[[ 19   0   8  19   5 -14]
 [ 17  21   2 -12   8 -23]
 [  3  -7  13 -22   5  16]
 [-13  35 -10 -11 -25  17]
 [ 24  -7   3 -24  13  25]]
->
[[ 24  -7   3 -24  13  25]
 [ 19   0   8  19   5 -14]
 [ 17  21   2 -12   8 -23]
 [  3  -7  13 -22   5  16]
 [-13  35 -10 -11 -25  17]]

[[ 13  33 -30 -28  -1  -6 -22 -15  18  -7]
 [-24  32 -17 -22  18   0  31 -16  -9   8]
 [  1   3   2  14  22   9  -2  18 -42   0]
 [ -9 -25  11   1  21 -11  15  11 -11 -11]]
->
[[ 13  33 -30 -28  -1  -6 -22 -15  18  -7]
 [  1   3   2  14  22   9  -2  18 -42   0]
 [ -9 -25  11   1  21 -11  15  11 -11 -11]
 [-24  32 -17 -22  18   0  31 -16  -9   8]]

[[-13 -43 -10   7  15 -20  18  17  16 -23]
 [ 19   3  23 -26 -27 -25 -32  27 -27 -26]
 [  8  27  12 -17 -20   4 -25 -42 -22   3]
 [-28  -7  31 -39  -8  18   6  14  -1  19]]
->
[[ 19   3  23 -26 -27 -25 -32  27 -27 -26]
 [  8  27  12 -17 -20   4 -25 -42 -22   3]
 [-13 -43 -10   7  15 -20  18  17  16 -23]
 [-28  -7  31 -39  -8  18   6  14  -1  19]]

[[ 35 -44 -42  14  14  26 -31  18  42]
 [  9   4  40  42 -31   3   1 -35   4]
 [ 42  34  -8 -18  22  33  43  29   2]]
->
[[ 42  34  -8 -18  22  33  43  29   2]
 [ 35 -44 -42  14  14  26 -31  18  42]
 [  9   4  40  42 -31   3   1 -35   4]]

[[-34 -27 -22]
 [-13  27 -21]
 [-27  -9   1]
 [-24  -4  30]
 [ 39  27 -19]
 [ 33   3 -37]
 [ 19 -12  22]
 [-25   0  14]
 [-21  39 -25]
 [ 24   0  -4]
 [ 32 -11  33]
 [ 23 -32 -29]]
->
[[ 39  27 -19]
 [ 33   3 -37]
 [ 32 -11  33]
 [ 24   0  -4]
 [ 23 -32 -29]
 [ 19 -12  22]
 [-13  27 -21]
 [-21  39 -25]
 [-24  -4  30]
 [-25   0  14]
 [-27  -9   1]
 [-34 -27 -22]]

[[21 23 22 26 18 26 24 25 27 32 22]
 [25 25 21 22 26 15 16 25 13 38 21]
 [26 19 24 25 27 14 20 28 22 19 29]
 [31 21 20 23 18 30 15 23 17 15 20]]
->
[[31 21 20 23 18 30 15 23 17 15 20]
 [26 19 24 25 27 14 20 28 22 19 29]
 [25 25 21 22 26 15 16 25 13 38 21]
 [21 23 22 26 18 26 24 25 27 32 22]]
---
[[ -8   6  -4  13  16 -12 -19  -1   5 -13 -22 -20  15]
 [-25  12 -34   0   3 -25   9 -18  -4 -22  12   9   2]
 [-27 -32   2   4  16 -23   8 -30  26 -25   9  16   5]]
->
[[-25  12 -34   0   3 -25   9 -18  -4 -22  12   9   2]
 [ -8   6  -4  13  16 -12 -19  -1   5 -13 -22 -20  15]
 [-27 -32   2   4  16 -23   8 -30  26 -25   9  16   5]]

[[ -9   2   1  -5 -13 -17 -14  13]
 [ 13 -15  -8 -13  -1 -33  20   7]
 [  9 -13  -7 -13  -5 -36  13  11]]
->
[[ 13 -15  -8 -13  -1 -33  20   7]
 [  9 -13  -7 -13  -5 -36  13  11]
 [ -9   2   1  -5 -13 -17 -14  13]]

[[  0  -4  14 -22  25  -3  20   7   0  25  -9]
 [ 20  19  -7   0  -6 -13  12   4  -9  34   5]
 [ 23  14   7   4  22  19  27  -7  -5  43  10]
 [ -5  -1  28  -3  27   1  10  25   0  35   9]
 [ 20  19   2  14  10   6  -1   0  -7  36   5]
 [ 27  -8   6  13  18  -3 -14  12   1  35   6]
 [  9  13   3  13 -11 -17  11  17  -6  41  18]]
->
[[ 20  19  -7   0  -6 -13  12   4  -9  34   5]
 [ 20  19   2  14  10   6  -1   0  -7  36   5]
 [  9  13   3  13 -11 -17  11  17  -6  41  18]
 [ 27  -8   6  13  18  -3 -14  12   1  35   6]
 [ 23  14   7   4  22  19  27  -7  -5  43  10]
 [  0  -4  14 -22  25  -3  20   7   0  25  -9]
 [ -5  -1  28  -3  27   1  10  25   0  35   9]]

[[ 13 -33 -10  21  20 -27 -22  18]
 [ 32  -6 -36  41 -40  21  42  14]
 [ 14 -33 -25 -14  -1 -11   0 -43]]
->
[[ 32  -6 -36  41 -40  21  42  14]
 [ 14 -33 -25 -14  -1 -11   0 -43]
 [ 13 -33 -10  21  20 -27 -22  18]]

[[ 10  -7  15]
 [  2  45  12]
 [ -1  -1  -4]
 [-33 -24  22]
 [ 28  11  26]
 [  4 -24  20]
 [ 16 -19 -21]
 [ 28 -19 -17]]
->
[[ 16 -19 -21]
 [ 28 -19 -17]
 [ -1  -1  -4]
 [  2  45  12]
 [ 10  -7  15]
 [  4 -24  20]
 [-33 -24  22]
 [ 28  11  26]]

[[ 45  23   7   9 -20  28   1  13 -11 -10  33   4  19]
 [  6  -1  10   0  10  -1  -1   3  -3  -1   0   4  -7]
 [ -6   6  -7   3  18  -2  -8 -28 -23   7   4 -19  -3]]
->
[[ -6   6  -7   3  18  -2  -8 -28 -23   7   4 -19  -3]
 [ 45  23   7   9 -20  28   1  13 -11 -10  33   4  19]
 [  6  -1  10   0  10  -1  -1   3  -3  -1   0   4  -7]]

[[-11   0   3 -20   4 -17  12   1  -2 -14   0 -23 -11]
 [-11   0 -20  14  17 -20 -23 -20   5   6   0 -39 -11]]
->
[[-11   0 -20  14  17 -20 -23 -20   5   6   0 -39 -11]
 [-11   0   3 -20   4 -17  12   1  -2 -14   0 -23 -11]]

[[  1  -4   7   0]
 [  1 -13  20 -12]
 [ -3   7  -8 -10]
 [ -4  -3   1  -5]
 [  1   5  -2   7]
 [ -3  15 -11  23]
 [ 22   0   8   0]
 [ -5   1  11  -6]
 [-14  10  -7 -36]]
->
[[ -3  15 -11  23]
 [ -3   7  -8 -10]
 [-14  10  -7 -36]
 [  1   5  -2   7]
 [ -4  -3   1  -5]
 [  1  -4   7   0]
 [ 22   0   8   0]
 [ -5   1  11  -6]
 [  1 -13  20 -12]]
